Each row has a name. Each piece below is followed by the name of the row it came from, unless a question asks for something else. Each question is about the rows just above it. Places in a row count from 0.

(153): -0.36 8.23 -0.31 -7.31
(108): 3.49 -1.24 -5.03 -0.13
(99): 0.54 1.55 -0.13 -2.09
(31): -1.23 0.71 0.01 2.22
(111): 3.76 -1.15 2.88 1.17
(158): 2.19 4.83 -1.17 3.15
(54): 0.54 1.55 -0.13 -5.03
Table of tags by key:
-5.04 -> Q57
8.22 -> Q609
-1.23 -> Q67
8.23 -> Q922
-1.24 -> Q927
-5.03 -> Q305
The tag of (108), keyed by place 1:
Q927
What is the next entry after -1.24 -5.03?
-0.13
Give the next entry after 0.71 0.01.
2.22
q: -0.13 -5.03
(54)

(66): -6.83 3.65 7.18 -1.65 3.93 4.95 -0.43 1.90
(31): -4.90 1.71 7.65 6.86 -1.33 1.64 -3.71 -2.19
(172): -4.90 1.71 7.65 6.86 2.73 5.89 4.71 -7.37
(158): 3.65 7.18 -1.66 3.93 4.95 0.95 5.22 -8.17
tags:
-3.70 -> Q460
4.71 -> Q654
5.22 -> Q673
1.64 -> Q518
-3.71 -> Q647
-0.43 -> Q588
1.71 -> Q378
5.21 -> Q62
1.63 -> Q246
Join (31) by its entry at place 6:
Q647
What is the next entry after -6.83 3.65 7.18 -1.65 3.93?
4.95
The next entry after 3.65 7.18 -1.65 3.93 4.95:
-0.43
The next entry after -1.33 1.64:
-3.71
q: -4.90 1.71 7.65 6.86 2.73 5.89 4.71 -7.37
(172)
4.95 0.95 5.22 is in which row?
(158)

(108): -3.08 1.48 3.36 -2.30 0.68 -1.23 -1.19 0.25 -0.19 -0.52
(111): -3.75 1.45 -0.38 2.24 -1.21 -1.39 -8.40 0.14 -0.42 -5.66
(117): -3.08 1.48 2.61 -2.68 -1.40 0.33 -0.07 -1.48 -2.47 0.62
(132): -3.08 1.48 2.61 -2.68 -1.40 0.33 -0.07 -1.48 -2.60 0.62
(158): 2.99 -0.26 4.55 -1.20 -2.02 1.55 -2.92 1.31 3.27 -2.11
key -> tag
0.68 -> Q134
-1.48 -> Q206
0.69 -> Q959
0.14 -> Q868
0.25 -> Q519
0.24 -> Q139
The tag of (108), keyed by place 7:
Q519
The row with -3.08 1.48 2.61 -2.68 -1.40 0.33 -0.07 -1.48 -2.47 0.62 is
(117)

(111): 1.00 8.78 -5.87 -0.30 -6.56 1.19
(31): 2.86 -1.31 1.00 8.78 -6.56 1.19
(132): 8.78 1.00 -1.31 2.86 3.70 1.97
What is the next entry after 8.78 1.00 -1.31 2.86?
3.70
The next entry after -5.87 -0.30 -6.56:
1.19
q: 8.78 1.00
(132)
Table of tags by key:
1.00 -> Q176
1.01 -> Q965
-1.31 -> Q382
1.19 -> Q268
8.78 -> Q621
8.79 -> Q805
The tag of (31), keyed by place 2:
Q176

(54): 1.87 3.36 0.41 -3.28 2.26 -0.14 -3.59 2.21 1.67 7.17 -5.30 -1.01
(108): 0.07 -6.45 3.08 -5.26 1.22 -5.92 7.59 -5.07 -4.23 5.71 0.75 4.49
(31): 3.76 -0.39 1.55 6.54 -3.59 7.52 -3.32 1.76 0.07 -6.48 3.08 3.86
(132): 1.87 3.36 0.41 -3.28 2.26 -0.14 -3.59 2.21 1.67 7.17 -7.43 -0.56
(127): 2.61 -7.01 1.68 -6.37 0.21 -4.07 4.36 4.33 1.05 5.59 6.23 2.96
(66): -4.46 -5.73 7.76 -1.63 -3.59 7.52 -6.11 2.35 2.79 3.07 -3.25 4.83
(111): 3.07 6.86 1.44 -2.21 4.37 -3.35 -6.57 -5.26 -2.42 -7.54 -7.63 5.07
q: 3.08 3.86
(31)
The row with 3.76 -0.39 1.55 6.54 -3.59 7.52 -3.32 1.76 0.07 -6.48 3.08 3.86 is
(31)
q: 0.07 -6.48 3.08
(31)
tags:
-3.25 -> Q971
2.79 -> Q969
1.05 -> Q365
2.80 -> Q991
-3.24 -> Q556
Look up the entry of (66) at place 8 in the table:
Q969

(108): 0.47 5.67 -2.45 -3.05 4.44 2.01 -5.26 -1.58 9.49 -4.61 0.12 -2.56 -2.12
 0.98 -3.64 3.49 -2.81 -2.95 -4.63 3.90 -1.93 -2.03 -1.30 -0.37 -0.81
(158): -5.77 0.85 -2.67 -2.85 4.13 1.94 0.52 2.77 -4.61 4.34 1.02 2.71 7.06
 -5.55 -1.87 2.26 1.36 3.93 -4.77 2.78 0.82 0.80 5.22 -1.63 -2.20
(117): -5.77 0.85 -2.45 -1.58 -3.05 -4.61 4.44 2.01 9.49 -5.26 1.02 2.71 7.06
 -5.55 -1.87 2.26 1.36 3.93 3.09 2.78 0.82 0.80 5.69 -1.63 -2.20
(153): 0.47 3.41 -2.45 -3.05 4.44 2.01 -5.26 -1.58 9.49 -4.61 0.12 -2.56 -2.12
 0.98 -3.64 3.49 -2.81 -2.95 -4.63 3.90 -1.93 -2.03 -1.30 -0.37 -0.81
(132): -1.41 2.86 -2.53 -2.65 2.74 -2.63 2.43 -0.16 8.29 -0.06 8.43 2.94 -1.79
 -2.44 -4.15 -0.33 -1.71 -1.12 3.30 0.12 -2.05 0.60 -1.63 5.69 -0.88
(54): 0.47 3.41 -2.45 -3.05 4.44 2.01 -5.26 -1.58 9.49 -4.61 0.12 -2.56 -2.38
 -0.53 3.59 -3.00 -1.38 -2.80 2.41 -4.15 0.36 -2.82 1.62 -2.71 3.96
key -> tag
0.12 -> Q961
-0.53 -> Q981
-2.44 -> Q950
-5.55 -> Q582
The tag of (132), keyed by place 13:
Q950
What is the next entry after 2.01 9.49 -5.26 1.02 2.71 7.06 -5.55 -1.87?
2.26
The row with 0.47 5.67 -2.45 -3.05 4.44 2.01 -5.26 -1.58 9.49 -4.61 0.12 -2.56 -2.12
 0.98 -3.64 3.49 -2.81 -2.95 -4.63 3.90 -1.93 -2.03 -1.30 -0.37 -0.81 is
(108)
q: -1.87 2.26 1.36 3.93 -4.77 2.78 0.82 0.80 5.22 -1.63 -2.20
(158)
Give the next entry after -1.63 5.69.
-0.88
q: -5.77 0.85 -2.67 -2.85 4.13 1.94 0.52 2.77 -4.61 4.34 1.02 2.71 7.06
 -5.55 -1.87 2.26 1.36 3.93 -4.77 2.78 0.82 0.80 5.22 -1.63 -2.20
(158)
Which row holds 0.47 3.41 -2.45 -3.05 4.44 2.01 -5.26 -1.58 9.49 -4.61 0.12 -2.56 -2.12
 0.98 -3.64 3.49 -2.81 -2.95 -4.63 3.90 -1.93 -2.03 -1.30 -0.37 -0.81?
(153)

(117): -2.08 0.89 2.78 5.33 4.50 -0.42 -0.68 1.21 -3.76 1.85 6.67 0.89 -1.09
 2.24 2.15 0.29 0.66 1.96 -3.99 -5.11 2.92 7.45 -4.46 -3.66 -0.53 2.04
 -2.49
(108): -1.91 0.73 4.47 7.40 5.77 -0.62 -1.89 1.97 -5.26 0.46 8.52 -0.34 -1.24
 1.59 2.63 -0.62 1.88 2.41 -4.59 -6.73 3.57 8.77 -5.41 -4.52 -1.11 3.12
 -2.95
(172): -1.59 0.54 5.20 8.10 6.10 -0.71 -2.54 2.30 -5.75 -0.53 8.93 -1.16 -1.23
 0.98 2.70 -1.18 2.52 2.47 -4.58 -7.15 3.68 8.81 -5.54 -4.65 -1.39 3.55
 -2.97
(127): -2.11 0.90 3.06 5.74 4.78 -0.44 -0.86 1.33 -4.05 1.72 7.08 0.77 -1.14
 2.21 2.28 0.17 0.84 2.07 -4.16 -5.44 3.07 7.81 -4.68 -3.86 -0.61 2.22
 -2.61
(31): -1.18 2.14 2.38 0.01 1.06 2.17 -4.32 -5.79 3.20 0.88 8.20 0.01 -1.24
 1.82 2.57 -0.36 1.58 2.35 -4.54 -6.43 3.48 8.63 -5.28 -4.39 -0.96 2.89
 -2.89
(99): -1.76 0.65 4.84 7.79 5.95 -0.67 -2.22 2.14 -5.52 -0.02 8.76 -0.73 -1.25
 1.30 2.68 -0.89 2.20 2.45 -4.61 -6.97 3.64 8.83 -5.50 -4.60 -1.26 3.35
 -2.96
(153): -2.11 0.88 3.39 6.15 5.05 -0.48 -1.06 1.49 -4.35 1.50 7.47 0.55 -1.18
 2.14 2.38 0.01 1.06 2.17 -4.32 -5.79 3.22 8.15 -4.90 -4.05 -0.72 2.45
 -2.72
(111): 7.79 -0.67 -1.76 -2.22 0.65 5.95 4.84 1.63 -4.66 1.23 7.86 0.32 -1.22
 1.99 2.49 -0.17 1.30 2.26 -4.45 -6.12 3.36 8.41 -5.12 -4.24 -0.83 2.67
 -2.82
q: -1.18 2.14 2.38 0.01 1.06 2.17 -4.32 -5.79 3.22
(153)
What is the next entry after -1.76 0.65 4.84 7.79 5.95 -0.67 -2.22?
2.14
What is the next entry after 0.88 3.39 6.15 5.05 -0.48 -1.06 1.49 -4.35 1.50 7.47 0.55?
-1.18

(117): 0.36 0.75 2.74 0.40 0.00 -0.17 0.00 -0.98 2.74 -0.33 -0.08 -0.17 -0.25
 3.43 -1.16
(99): 1.98 0.13 -9.34 0.40 -0.07 -0.01 0.03 0.91 -9.72 0.24 0.34 1.30 1.28
 1.14 1.06
(172): -0.02 1.38 -0.55 1.05 0.01 1.32 0.01 1.17 -0.37 1.21 0.05 0.10 1.85
 -1.45 1.25
(132): 1.34 -8.37 -0.41 -4.75 0.00 0.65 -0.06 0.22 -0.62 0.51 1.30 2.24 -4.62
 0.52 0.14
(54): 1.15 -3.56 0.00 -1.85 -0.02 0.81 -0.06 0.36 0.01 0.66 0.82 1.63 -1.50
 0.80 0.33
(66): 0.45 -0.23 -0.85 -0.99 0.04 -0.90 0.21 -0.41 -1.78 -0.78 -0.31 -0.17
 -1.53 1.77 -0.36
(153): 0.40 -0.17 2.74 0.00 0.40 0.75 0.00 1.50 0.60 2.13 0.70 0.42 2.22 -2.39
 1.48
The row with 0.36 0.75 2.74 0.40 0.00 -0.17 0.00 is
(117)
q: 0.45 -0.23 -0.85 -0.99 0.04 -0.90 0.21 -0.41 -1.78 -0.78 -0.31
(66)
0.03 0.91 -9.72 0.24 is in which row?
(99)
0.01 1.32 0.01 1.17 -0.37 1.21 0.05 0.10 1.85 -1.45 is in which row?
(172)
0.40 0.00 is in which row?
(117)
q: -0.17 -1.53
(66)
-0.37 1.21 0.05 0.10 1.85 -1.45 is in which row?
(172)

(108): 0.69 0.14 1.36 0.46 -0.99 -4.96 3.14
(127): 0.99 0.22 -0.13 -0.12 1.30 1.84 -0.40
(31): -0.11 -0.12 1.53 -0.35 -2.94 -3.41 1.25
(153): -0.12 -0.77 -1.30 -1.11 0.87 3.36 -2.05
(117): -0.66 0.87 0.20 0.56 -0.76 -2.41 1.10
(66): -0.84 -1.47 -0.40 0.34 -0.86 -1.60 0.72
(172): 0.01 -1.64 0.85 -0.35 0.67 -0.66 1.32
(54): -0.45 1.50 0.32 0.17 0.72 0.84 -1.42
(158): 3.09 -9.62 -0.58 -1.62 4.76 5.39 -0.17
(132): 0.67 3.64 -0.77 0.21 -1.81 0.91 1.02
(111): -5.05 6.96 -1.77 1.31 -7.43 -6.08 0.80
(99): -0.62 -7.19 -0.18 0.90 1.83 0.66 -2.37
tags:
1.53 -> Q630
-0.77 -> Q224
-1.31 -> Q127
-1.30 -> Q402
Join (153) by its entry at place 2:
Q402
Give the next entry after -0.13 -0.12.
1.30
The next entry after 1.31 -7.43:
-6.08
The row with -0.12 -0.77 -1.30 -1.11 0.87 3.36 -2.05 is
(153)

(132): 6.59 -6.80 -9.30 7.19 -1.35 -9.66
(66): 7.20 -1.35 -9.30 7.19 -1.35 -5.95
(172): 6.59 -6.80 -9.30 -8.34 -3.98 -2.86
key -> tag
-3.98 -> Q386
-1.35 -> Q559
-1.34 -> Q125
-2.86 -> Q592
-3.97 -> Q455
Join (172) by its entry at place 4:
Q386
q: 6.59 -6.80 -9.30 -8.34 -3.98 -2.86
(172)
q: 7.20 -1.35 -9.30 7.19 -1.35 -5.95
(66)
6.59 -6.80 -9.30 7.19 -1.35 -9.66 is in which row?
(132)
q: -9.30 -8.34
(172)

(153): -0.69 -4.86 -0.60 2.16
(108): -0.69 -4.86 -5.59 3.25
(127): 3.16 1.66 1.95 -3.04
(99): -0.64 2.63 2.77 -1.90
(31): -8.02 5.12 4.29 -2.26
(111): -1.45 -7.40 -9.45 7.02
(66): 1.87 4.77 5.33 -5.11
(172): -5.42 5.77 5.30 -3.09
(158): -3.20 2.04 2.35 -0.94
(117): -5.45 5.78 5.75 -3.84
(54): -5.55 -0.85 -1.60 3.15
q: -8.02 5.12
(31)
The next entry after 1.66 1.95:
-3.04
key -> tag
-3.84 -> Q218
-3.09 -> Q29
5.77 -> Q658
5.30 -> Q145
Look up the entry of (172) at place 3 in the table:
Q29
Which row holds -0.64 2.63?
(99)
q: -3.20 2.04 2.35 -0.94
(158)
q: -0.69 -4.86 -5.59 3.25
(108)

(172): 1.95 0.15 1.42 -0.83 0.02 5.76 1.92 -1.00
(31): -0.82 0.02 -1.53 2.05 0.00 -1.75 -1.58 3.16
(158): 1.95 0.15 1.42 -0.83 0.02 2.76 1.92 -1.00
q: 2.76 1.92 -1.00
(158)
key -> tag
1.42 -> Q885
0.00 -> Q254
0.03 -> Q205
0.01 -> Q430
0.02 -> Q292
Look up the entry of (172) at place 4 in the table:
Q292
q: 1.95 0.15 1.42 -0.83 0.02 5.76 1.92 -1.00
(172)
Which row holds -0.82 0.02 -1.53 2.05 0.00 -1.75 -1.58 3.16?
(31)

